Below are the code and all the weights of a small trained network. Each question names an input and a target symbol and asks about switching units off, where a switched-off unit gives its printed mean instead of its output.

import numpy as np


def w(rows, s, z=0):
    codes = np.array(rows[::2]) - 128.0
    scale = np.full(codes.shape[1], s)
    scale[-1] = z or s
    return codes * scale


def norm(h):
    return h / np.sqrt((h * h).mean(-1, keepdims=True) + 1e-5)


def f(y):
    return np.maximum(y, 0)


def softmax(a):
    e = np.exp(a - a.max(-1, keepdims=True))
    return e / e.sum(-1, keepdims=True)


def log_softmax(a):
    a = a - a.max(-1, keepdims=True)
    return a - np.log(np.exp(a).sum(-1, keepdims=True))


def net(x, mask):
    ids = ['Φαβδεημσψω'.index(c) for c in x.split()]
    T = len(ids)
    res = E[ids] + P[:T]
    r = norm(res)
    for j in range(3):
        rows = slice(2 * j, 2 * j + 2)
        q, k, v = (r @ M[0][rows].T for M in (Q, K, V))
        z = softmax(np.where(np.tri(T) > 0, q @ k.T / 2**0.5, -1e9)) @ v
        o = O[0][rows]
        res = res + np.where(mask[j], z, o[:, -1]) @ o[:, :-1]
    y = f(norm(res) @ A[0][:, :-1].T + A[0][:, -1])
    res = res + np.where(mask[3:15], y, B[0][:, -1]) @ B[0][:, :-1]
    return log_softmax(norm(res)[-1] @ U[:, :-1].T + U[:, -1])


Q, K, V, O, A, B = {}, {}, {}, {}, {}, {}
E = w([
[218,67,183,142,235],'Φ',
[146,92,101,127,129],'α',
[136,83,186,38,16],'β',
[234,52,7,23,76],'δ',
[215,190,115,164,15],'ε',
[188,169,131,194,123],'η',
[135,87,94,164,22],'μ',
[123,113,188,127,136],'σ',
[147,89,95,212,138],'ψ',
[106,8,40,170,125],'ω',
],0.013)
P = w([
[56,203,113,91,159],'0',
[99,51,148,208,94],'1',
[133,34,148,191,106],'2',
[147,11,155,147,120],'3',
[158,4,133,157,124],'4',
[177,3,150,144,139],'5',
[246,37,170,117,85],'6',
],0.0063)
Q[0] = w([
[1,216,106,135,129],'H0',
[72,182,151,112,102],'H0',
[122,74,107,84,214],'H1',
[102,15,91,219,145],'H1',
[39,195,99,107,214],'H2',
[185,206,116,111,83],'H2',
],0.0091)
K[0] = w([
[156,3,174,181,86],'H0',
[172,56,96,179,64],'H0',
[77,89,94,139,196],'H1',
[102,160,129,97,247],'H1',
[142,2,193,248,122],'H2',
[62,99,71,223,111],'H2',
],0.0089)
V[0] = w([
[227,158,127,64,198],'H0',
[229,100,56,155,1],'H0',
[72,107,85,77,93],'H1',
[172,122,161,123,63],'H1',
[130,175,222,123,77],'H2',
[131,45,132,27,25],'H2',
],0.0091)
O[0] = w([
[121,59,170,250,29,153],'H0',
[93,121,79,172,176,150],'H0',
[115,149,123,117,85,61],'H1',
[81,151,135,217,123,168],'H1',
[113,178,218,155,143,178],'H2',
[78,143,136,120,83,255],'H2',
],0.013,0.0048)
A[0] = w([
[158,181,51,206,70,120],'N0',
[134,131,172,204,163,157],'N1',
[74,118,177,146,172,75],'N2',
[148,165,175,143,217,62],'N3',
[1,214,155,54,68,146],'N4',
[94,76,49,193,145,129],'N5',
[144,154,197,81,189,93],'N6',
[92,140,150,153,40,74],'N7',
[213,151,144,27,62,113],'N8',
[22,197,130,112,48,40],'N9',
[78,131,239,75,107,94],'N10',
[72,118,198,135,83,4],'N11',
],0.0081,0.0026)
B[0] = w([
[126,136,50,105,114,190],'N0',
[97,73,101,197,156,238],'N1',
[187,159,207,121,121,176],'N2',
[183,96,167,127,190,175],'N3',
[71,44,210,83,120,253],'N4',
[241,150,55,142,138,231],'N5',
[209,190,147,104,142,169],'N6',
[63,142,132,118,206,218],'N7',
[121,254,69,175,85,198],'N8',
[145,50,153,134,198,225],'N9',
[180,115,133,138,202,220],'N10',
[84,153,55,140,170,195],'N11',
],0.006,0.0046)
U = w([
[60,185,101,57,230,96],'Φ',
[123,118,109,14,187,75],'α',
[165,177,132,31,179,113],'β',
[44,151,208,94,177,186],'δ',
[119,187,140,184,228,2],'ε',
[219,48,197,125,202,147],'η',
[84,36,255,120,62,181],'μ',
[172,253,219,42,105,149],'σ',
[147,106,109,45,58,130],'ψ',
[87,173,100,210,102,116],'ω',
],0.0076,0.0027)

Each question gives the input, a string of symbols that net reads in full, and the target symbol t.
The units are the heads (2 rows each of Q, K, V and O) and the neurons (one row each of A and B). Each row of codes is followed by its name. A weight is (code - 128) times the scale printed after its matrix; where a second scale follows, it is the last column's (O, A, B and U).
mask holds one flag per unit, heads first, then neurons. A switched-off unit (its flag False) gives its mean, the last column of its rows in O or B, instead of its output. The means were averaged over made-up inputs and are rounded, as every weight is.
A unit's drop is (log p(t) with every unit on - log p(t) with that unit switched off) / (log p(t) with every unit on - log p(t) with every unit switched off).
The circuit of an input: a set's keep is (log p(t) with only the set's units on - log p(t) with every unit switched off) / (log p(t) with every unit on - log p(t) with every unit switched off). Starting from the 12 units with the biggest drops (on a tie, the unit counted first), units are removed one at a time, each time the one whose removal leaves the highest keep (on an exact tie, the one counted first), for as long as the keep stays at least 0.8.
units of the circuit, in order: the units of the circuit, biggest drop first
top k neurons: the k neurons with the biggest drops, biggest first
heads that matter: for each layer, one digit per head in row order, 1 if its drop is at least 0.15 and else 0, layers parted by /
drop of u: that unit's drop, to one decimal
input σ ε α η σ ψ Φ, target σ: top neuron -> N8
input δ σ Φ μ μ η, target ω: units of the circuit, in order -> H0, H2
input δ α ω δ δ ε η, target ω: heads that matter -> 000
input η μ Φ β β, target η: heads that matter -> 001
input μ μ σ β β α, target Φ: heads that matter -> 100
input η ψ Φ ψ η μ, target η: heads that matter -> 001
input μ ε η β, target δ: units of the circuit, in order -> H0, H2, N4
input β α α, target δ: units of the circuit, in order -> H2, H0
input α ε η ψ ω β, target ψ: units of the circuit, in order -> H2, N8
input α η ψ, target ψ: units of the circuit, in order -> H1, H2
input δ β δ, target ω: heads that matter -> 100
input σ σ ε β α β δ, target σ: units of the circuit, in order -> H0, N8
input β ψ β ε σ ω σ, target δ: units of the circuit, in order -> H2, H0
input ω ω Φ δ μ σ μ, target ψ: units of the circuit, in order -> H2
input σ ψ Φ σ δ, target σ: drop of H2 -> 0.0
input α σ Φ ω β μ, target ψ: drop of H2 -> 0.3
input σ ψ β σ ε β σ, target σ: drop of H0 -> 0.7
